Here is a tiny trained network, its code and every weight. The questions are about switching its units off for an input and a class, where a switched-off unit gives its printed mean instead of its output.

import numpy as np


def w(rows, s, z=0):
    codes = np.array(rows[::2]) - 128.0
    scale = np.full(codes.shape[1], s)
    scale[-1] = z or s
    return codes * scale


def f(y):
    return y / 2 * (1 + np.tanh(0.7978845608 * (y + 0.044715 * y**3)))


def log_softmax(a):
    a = a - a.max(-1, keepdims=True)
    return a - np.log(np.exp(a).sum(-1, keepdims=True))


def net(x, mask):
    res = np.array(x, float).reshape(1, 4) / 4 @ E
    y = f(res @ A[0][:, :-1].T + A[0][:, -1])
    res = res + np.where(mask, y, B[0][:, -1]) @ B[0][:, :-1]
    return log_softmax(res[-1] @ U[:, :-1].T + U[:, -1])


A, B = {}, {}
E = w([
[106,25,168,104,245,159],'x0',
[2,79,120,210,76,123],'x1',
[154,124,12,212,196,114],'x2',
[202,55,185,192,82,61],'x3',
],0.0058)
A[0] = w([
[3,73,121,205,78,117,46],'neuron 1',
[157,102,156,159,120,100,73],'neuron 2',
[161,90,147,150,112,94,79],'neuron 3',
[117,118,174,88,87,136,118],'neuron 4',
[216,174,132,75,159,132,43],'neuron 5',
[96,144,196,87,107,120,62],'neuron 6',
[119,68,154,119,195,126,49],'neuron 7',
[30,214,69,51,179,158,26],'neuron 8',
[223,149,125,87,166,124,92],'neuron 9',
[72,130,132,165,117,125,44],'neuron 10',
[163,91,148,156,111,112,61],'neuron 11',
[72,107,125,171,95,143,56],'neuron 12',
[130,132,133,138,134,114,255],'neuron 13',
[195,77,158,183,98,112,98],'neuron 14',
[152,173,119,137,75,126,50],'neuron 15',
[121,66,154,117,204,133,51],'neuron 16',
[154,116,70,184,164,122,119],'neuron 17',
[143,189,100,159,61,122,129],'neuron 18',
[154,121,66,192,161,120,79],'neuron 19',
[104,66,148,114,192,134,137],'neuron 20',
[147,191,83,146,50,116,59],'neuron 21',
[233,147,136,98,151,132,79],'neuron 22',
[118,113,167,95,89,149,66],'neuron 23',
[185,74,144,161,93,131,66],'neuron 24',
[115,122,181,89,88,148,72],'neuron 25',
[115,123,200,85,88,115,95],'neuron 26',
[188,84,156,160,102,102,97],'neuron 27',
[133,171,120,132,93,103,66],'neuron 28',
[153,131,64,178,161,125,67],'neuron 29',
],0.015,0.0069)
B[0] = w([
[32,79,163,102,90,6,254],'neuron 1',
[92,161,140,153,164,158,150],'neuron 2',
[91,159,133,160,157,163,157],'neuron 3',
[185,152,73,129,121,101,186],'neuron 4',
[71,96,182,141,142,22,196],'neuron 5',
[188,168,111,144,179,77,174],'neuron 6',
[178,128,251,110,153,150,173],'neuron 7',
[7,229,103,197,183,230,222],'neuron 8',
[55,95,132,107,85,52,207],'neuron 9',
[101,125,193,177,178,56,145],'neuron 10',
[100,163,156,171,175,150,147],'neuron 11',
[89,90,175,153,166,58,167],'neuron 12',
[120,105,42,66,44,169,218],'neuron 13',
[50,184,84,145,134,212,201],'neuron 14',
[169,117,246,128,171,126,155],'neuron 15',
[188,132,251,105,135,156,182],'neuron 16',
[197,183,62,106,143,83,194],'neuron 17',
[193,104,193,84,89,194,213],'neuron 18',
[206,190,91,138,166,62,186],'neuron 19',
[206,113,191,104,60,191,207],'neuron 20',
[199,126,252,113,132,177,196],'neuron 21',
[68,82,154,135,105,47,200],'neuron 22',
[165,155,118,137,181,88,155],'neuron 23',
[76,172,138,150,174,168,164],'neuron 24',
[183,172,103,139,163,80,172],'neuron 25',
[183,176,60,113,146,87,197],'neuron 26',
[65,159,103,161,145,194,186],'neuron 27',
[156,131,204,127,148,134,146],'neuron 28',
[192,164,94,144,192,65,174],'neuron 29',
],0.033,0.008)
U = w([
[63,80,184,131,116,45,151],'0',
[213,127,252,89,127,212,106],'1',
[65,188,127,202,189,228,123],'2',
[239,180,73,128,195,78,127],'3',
[149,28,27,78,2,211,253],'4',
[161,46,142,207,188,152,58],'5',
],0.0058,0.0044)

Each question gives the input, the list of numbers given to net, and the class t.
The units are the neurons (one row each of A and B). Each row of codes is followed by its name. A weight is (code - 128) times the scale printed after its matrix; where a second scale follows, it is the last column's (A, B and U).
mask holds one flag per neuron, in row order. A switched-off neuron (its flag False) gives its mean, the last column of its row in B, instead of its output. The means were averaged over made-up inputs and are rounded, as every weight is.
A unit's drop is (log p(t) with every unit on - log p(t) with that unit switched off) / (log p(t) with every unit on - log p(t) with every unit switched off).
most important unit: the unit with the biggest drop
k most important neurons: the k neurons with the biggest drops, biggest first
drop when u is switched off: that unit's drop, to one decimal
input [7,0,-3,7], class 1: 2 most important neurons => (neuron 20; neuron 16)
input [-8,-1,-7,1], class 1: most important unit => neuron 21
input [-4,7,-8,-6], class 3: 3 most important neurons => (neuron 6; neuron 26; neuron 25)
input [-3,-8,7,-1], class 0: 3 most important neurons => (neuron 9; neuron 22; neuron 5)
input [7,3,-5,-7], class 1: 4 most important neurons => (neuron 20; neuron 16; neuron 7; neuron 14)
input [4,-8,-8,3], class 0: 3 most important neurons => (neuron 22; neuron 9; neuron 5)
input [2,2,6,5], class 3: 2 most important neurons => (neuron 17; neuron 19)
input [8,6,8,5], class 1: 4 most important neurons => (neuron 20; neuron 16; neuron 7; neuron 26)
input [6,1,-2,7], class 2: 4 most important neurons => (neuron 14; neuron 27; neuron 18; neuron 24)
input [-7,2,-6,-2], class 1: 2 most important neurons => (neuron 21; neuron 18)
input [2,-8,8,0], class 0: 3 most important neurons => (neuron 9; neuron 22; neuron 5)
input [-5,4,-6,-5], class 3: 3 most important neurons => (neuron 6; neuron 20; neuron 26)
input [5,-2,-7,8], class 2: 2 most important neurons => (neuron 14; neuron 27)
input [-6,-6,4,-8], class 2: drop when neuron 8 is switched off => 7.7
input [-3,0,-4,-8], class 2: drop when neuron 8 is switched off => 0.4
input [-2,-2,-3,3], class 4: drop when neuron 8 is switched off => 0.4
